Here is a tiny trained network, its code and every weight. The questions are about switching its units off for an input and a class, where a switched-off unit gives its printed mean instead of its output.

import numpy as np


def w(rows, s, z=0):
    codes = np.array(rows[::2]) - 128.0
    scale = np.full(codes.shape[1], s)
    scale[-1] = z or s
    return codes * scale


def norm(h):
    return h / np.sqrt((h * h).mean(-1, keepdims=True) + 1e-5)


def f(y):
    return y / 2 * (1 + np.tanh(0.7978845608 * (y + 0.044715 * y**3)))


def log_softmax(a):
    a = a - a.max(-1, keepdims=True)
    return a - np.log(np.exp(a).sum(-1, keepdims=True))


def net(x, mask):
    res = np.array(x, float).reshape(1, 6) / 4 @ E
    u = 0
    for l in range(2):
        y = f(norm(res) @ A[l][:, :-1].T + A[l][:, -1])
        res = res + np.where(mask[u : u + 7], y, B[l][:, -1]) @ B[l][:, :-1]
        u += 7
    return log_softmax(norm(res)[-1] @ U[:, :-1].T + U[:, -1])


A, B = {}, {}
E = w([
[3,145,165,147],'x0',
[94,69,127,144],'x1',
[82,76,33,119],'x2',
[163,184,64,133],'x3',
[254,107,182,166],'x4',
[74,159,72,190],'x5',
],0.0067)
A[0] = w([
[92,57,51,122,3],'0.n1',
[150,198,74,137,85],'0.n2',
[141,2,180,55,139],'0.n3',
[148,23,176,80,13],'0.n4',
[85,118,61,69,123],'0.n5',
[52,158,114,159,147],'0.n6',
[161,161,50,106,110],'0.n7',
],0.0097,0.0033)
B[0] = w([
[84,108,119,219,178],'0.n1',
[206,185,83,34,173],'0.n2',
[220,106,201,116,254],'0.n3',
[242,234,105,68,181],'0.n4',
[52,2,176,102,215],'0.n5',
[201,67,81,62,224],'0.n6',
[155,134,125,155,193],'0.n7',
],0.0088,0.0039)
A[1] = w([
[93,105,116,143,13],'1.n1',
[118,39,209,156,230],'1.n2',
[163,169,94,128,154],'1.n3',
[90,209,177,94,233],'1.n4',
[110,105,44,108,226],'1.n5',
[104,248,100,174,185],'1.n6',
[81,163,129,48,250],'1.n7',
],0.014,0.0025)
B[1] = w([
[129,69,49,107,140],'1.n1',
[152,188,193,229,253],'1.n2',
[166,125,149,84,182],'1.n3',
[69,75,124,233,178],'1.n4',
[184,125,158,143,223],'1.n5',
[255,61,97,55,165],'1.n6',
[174,43,121,225,191],'1.n7',
],0.0078,0.0066)
U = w([
[245,143,128,108,227],'0',
[57,6,32,197,116],'1',
[100,144,231,232,71],'2',
[31,204,82,43,3],'3',
],0.013,0.0061)

Each question gives the input, the list of numbers given to net, and the class t.
The units are the neurons (one row each of A and B). Each row of codes is followed by its name. A weight is (code - 128) times the scale printed after its matrix; where a second scale follows, it is the last column's (A, B and U).
mask holds one flag per neuron, layer by layer. A switched-off neuron (its flag False) gives its mean, the last column of its row in B, instead of its output. The means were averaged over made-up inputs and are rounded, as every weight is.
A unit's drop is (log p(t) with every unit on - log p(t) with that unit switched off) / (log p(t) with every unit on - log p(t) with every unit switched off).
The circuit of an input: a set's keep is (log p(t) with only the set's units on - log p(t) with every unit switched off) / (log p(t) with every unit on - log p(t) with every unit switched off). Starting from the 12 units with the biggest drops (on a tie, the unit counted first), units are removed one at a time, each time the one whose removal leaves the highest keep (on an exact tie, the one counted first), for as long as the keep stays at least 0.8.
units of the circuit, in order: the units of the circuit, biggest drop first
most important unit: the unit with the biggest drop
top k neurons: the k neurons with the biggest drops, biggest first
k most important neurons of layer l: the k neurons of layer l with the biggest drops, biggest first
drop when u is switched off: that unit's drop, to one decimal
input [-3,6,8,-5,-7,-8], class 2: units of the circuit, in order => 1.n2, 0.n3, 0.n1
input [0,-8,-5,-5,1,0], class 2: most important unit => 1.n4
input [2,0,2,6,-1,-1], class 1: 2 most important neurons of layer 1 => 1.n2, 1.n7
input [-2,-5,0,-7,-7,-6], class 2: units of the circuit, in order => 0.n2, 1.n2
input [-3,-8,8,-3,-3,-2], class 1: top 2 neurons => 1.n1, 0.n3
input [3,-4,-5,0,3,-8], class 2: units of the circuit, in order => 0.n6, 1.n4, 1.n6
input [-4,-7,-6,-5,0,2], class 2: top 4 neurons => 1.n4, 0.n4, 0.n6, 0.n2
input [-8,4,8,-6,-7,-3], class 2: top 2 neurons => 1.n2, 0.n3
input [2,8,8,-5,4,-2], class 2: top 2 neurons => 1.n2, 0.n1
input [-6,3,1,1,-5,1], class 1: top 2 neurons => 0.n3, 1.n1
input [6,-5,2,1,2,6], class 0: 2 most important neurons of layer 1 => 1.n5, 1.n4
input [4,5,6,-6,-4,-7], class 2: top 2 neurons => 1.n2, 0.n3
input [7,-8,-3,7,-4,-8], class 1: drop when 1.n4 is switched off => 0.4
input [6,3,8,-3,2,0], class 2: units of the circuit, in order => 1.n2
input [-3,-6,8,2,-2,0], class 1: drop when 0.n1 is switched off => 0.1
input [4,8,5,6,0,-7], class 2: drop when 1.n2 is switched off => 0.5
